Below is a small trained network, with its code and all its weights. Each question gives an input and a target symbol and asks what happens when units are switched off, that is, made to give their printed mean instead of their output.

import numpy as np


def w(rows, s, z=0):
    codes = np.array(rows[::2]) - 128.0
    scale = np.full(codes.shape[1], s)
    scale[-1] = z or s
    return codes * scale


def norm(h):
    return h / np.sqrt((h * h).mean(-1, keepdims=True) + 1e-5)


def f(y):
    return np.maximum(y, 0)


def softmax(a):
    e = np.exp(a - a.max(-1, keepdims=True))
    return e / e.sum(-1, keepdims=True)


def log_softmax(a):
    a = a - a.max(-1, keepdims=True)
    return a - np.log(np.exp(a).sum(-1, keepdims=True))


def net(x, mask):
    ids = ['ΓΛΩαεθξτφψ'.index(c) for c in x.split()]
    T = len(ids)
    res = E[ids] + P[:T]
    r = norm(res)
    for j in range(3):
        rows = slice(3 * j, 3 * j + 3)
        q, k, v = (r @ M[0][rows].T for M in (Q, K, V))
        z = softmax(np.where(np.tri(T) > 0, q @ k.T / 3**0.5, -1e9)) @ v
        o = O[0][rows]
        res = res + np.where(mask[j], z, o[:, -1]) @ o[:, :-1]
    y = f(norm(res) @ A[0][:, :-1].T + A[0][:, -1])
    res = res + np.where(mask[3:7], y, B[0][:, -1]) @ B[0][:, :-1]
    return log_softmax(norm(res)[-1] @ U[:, :-1].T + U[:, -1])


Q, K, V, O, A, B = {}, {}, {}, {}, {}, {}
E = w([
[151,176,111,142,72,203,151,62],'Γ',
[133,153,110,134,69,230,157,106],'Λ',
[80,206,50,172,121,89,148,114],'Ω',
[112,124,94,130,84,240,169,152],'α',
[23,100,118,189,121,91,166,47],'ε',
[209,89,52,99,166,130,90,90],'θ',
[212,181,57,119,124,81,127,190],'ξ',
[7,167,115,160,180,135,136,109],'τ',
[189,47,77,147,174,128,194,108],'φ',
[108,180,185,139,144,157,223,133],'ψ',
],0.02)
P = w([
[145,157,88,249,141,158,89,147],'0',
[133,142,104,198,138,148,114,136],'1',
[128,139,112,155,134,146,133,132],'2',
[125,131,122,116,137,143,149,124],'3',
[114,119,136,78,134,143,161,119],'4',
[110,112,149,47,140,142,177,104],'5',
[112,117,166,5,161,142,189,68],'6',
],0.013)
Q[0] = w([
[121,169,109,120,115,59,142,170],'head 0',
[73,161,176,94,53,157,172,145],'head 0',
[152,72,94,85,103,76,137,88],'head 0',
[99,252,142,115,122,127,132,192],'head 1',
[210,118,93,119,115,143,153,145],'head 1',
[158,140,192,69,32,234,158,114],'head 1',
[140,124,162,174,107,160,73,167],'head 2',
[178,159,209,88,102,199,134,118],'head 2',
[99,156,89,133,132,185,165,132],'head 2',
],0.035)
K[0] = w([
[145,161,102,159,92,95,135,167],'head 0',
[56,150,127,84,93,111,198,127],'head 0',
[146,111,104,95,77,103,134,143],'head 0',
[95,237,115,95,169,119,110,176],'head 1',
[208,107,114,145,126,115,153,159],'head 1',
[168,122,170,4,168,105,174,127],'head 1',
[175,132,105,135,186,157,86,152],'head 2',
[115,123,67,18,171,134,155,155],'head 2',
[85,77,154,145,167,110,167,152],'head 2',
],0.035)
V[0] = w([
[108,46,93,178,104,115,61,131],'head 0',
[114,135,202,213,146,115,193,163],'head 0',
[73,116,118,165,4,117,118,135],'head 0',
[161,65,77,156,221,160,129,116],'head 1',
[175,181,240,219,166,113,250,173],'head 1',
[94,103,215,92,123,132,182,104],'head 1',
[79,76,167,102,189,187,83,135],'head 2',
[173,78,136,125,114,115,207,94],'head 2',
[95,55,77,151,132,108,179,240],'head 2',
],0.015)
O[0] = w([
[149,171,114,107,181,159,159,28,92],'head 0',
[226,90,91,85,103,144,194,224,228],'head 0',
[149,166,209,101,144,72,51,97,157],'head 0',
[118,189,178,96,113,40,48,119,169],'head 1',
[69,151,78,114,47,71,206,255,246],'head 1',
[158,158,66,118,99,147,60,169,134],'head 1',
[140,126,212,226,166,151,193,89,115],'head 2',
[150,237,160,135,126,58,171,143,154],'head 2',
[96,170,137,115,167,199,76,186,150],'head 2',
],0.0095,0.012)
A[0] = w([
[128,119,39,251,153,81,64,144,5],'neuron 0',
[127,152,29,252,152,65,68,137,96],'neuron 1',
[67,106,110,62,171,101,146,111,121],'neuron 2',
[183,81,152,128,168,95,86,130,95],'neuron 3',
],0.035,0.0034)
B[0] = w([
[157,158,38,127,135,101,71,100,166],'neuron 0',
[131,128,3,162,167,126,71,101,208],'neuron 1',
[108,134,176,140,144,117,197,95,248],'neuron 2',
[135,98,103,138,112,109,146,183,137],'neuron 3',
],0.041,0.017)
U = w([
[179,2,126,170,174,221,173,131,17],'Γ',
[77,82,137,52,112,142,102,102,72],'Λ',
[166,117,110,139,112,121,175,226,148],'Ω',
[108,208,184,84,155,49,71,156,1],'α',
[116,127,199,137,189,90,193,104,227],'ε',
[143,121,57,165,163,105,106,92,221],'θ',
[240,162,142,48,169,166,154,121,16],'ξ',
[100,156,183,201,164,199,77,174,111],'τ',
[154,111,164,176,25,127,99,75,38],'φ',
[223,81,195,145,153,66,92,145,170],'ψ',
],0.011,0.0024)

Each question gives the input, a string of symbols that net reads in full, and the target symbol t.
The units are the heads (3 rows each of Q, K, V and O) and the neurons (one row each of A and B). Each row of codes is followed by its name. A weight is (code - 128) times the scale printed after its matrix; where a second scale follows, it is the last column's (O, A, B and U).
mask holds one flag per unit, heads first, then neurons. A switched-off unit (its flag False) gives its mean, the last column of its rows in O or B, instead of its output. The means were averaged over made-up inputs and are rounded, as every weight is.
A unit's drop is (log p(t) with every unit on - log p(t) with that unit switched off) / (log p(t) with every unit on - log p(t) with every unit switched off).
The circuit of an input: a set's keep is (log p(t) with only the set's units on - log p(t) with every unit switched off) / (log p(t) with every unit on - log p(t) with every unit switched off). Starting from all 7 units, units are removed one at a time, each time the one whose removal leaves the highest keep (on an exact tie, the one counted first), for as long as the keep stays at least 0.8.
circuit, biggest first: the units of the circuit, biggest drop first
unit that matters most: the unit with the biggest drop
top k neurons: the k neurons with the biggest drops, biggest first
which heads matter: for each layer, one digit per head in row order, 1 if its drop is at least 0.15 and else 0, layers parted by /
drop of u: that unit's drop, to one decimal
input ξ ξ Γ, target ε: unit that matters most => head 1
input Λ ε ε, target ε: circuit, biggest first => head 0; neuron 1
input φ ε θ Λ, target ψ: circuit, biggest first => head 1; neuron 3; neuron 1
input α Γ τ Λ Λ, target Γ: top 3 neurons => neuron 1; neuron 2; neuron 0
input ε ξ τ α, target Γ: which heads matter => 001
input Λ ε α ψ ε ψ Γ, target Ω: which heads matter => 000
input Γ ε Γ φ θ Λ, target α: which heads matter => 101
input Λ ψ Λ Γ ε α, target ξ: circuit, biggest first => neuron 1; neuron 2; head 1; head 0
input ξ ε ε Γ, target ξ: circuit, biggest first => neuron 1; neuron 2; head 0
input ε ε Λ α Γ, target τ: top 2 neurons => neuron 2; neuron 1
input ε ε ψ ε τ ε Λ, target Γ: which heads matter => 011
input ξ ε α, target ε: which heads matter => 010
input ψ τ ε ε θ ψ θ, target ε: top 3 neurons => neuron 1; neuron 0; neuron 3
input Γ θ ε ξ ε Λ, target ε: circuit, biggest first => neuron 1
input Ω φ ψ ε Γ α Λ, target τ: top 3 neurons => neuron 2; neuron 1; neuron 0
input τ τ α, target Γ: drop of head 2 => 0.5
input Γ ψ φ Λ α, target α: drop of head 1 => 0.1
input Ω ε α, target ξ: drop of neuron 2 => 0.5
input φ ξ Γ, target α: top 2 neurons => neuron 2; neuron 1
input Ω Λ Ω Λ α α, target τ: top 2 neurons => neuron 2; neuron 1
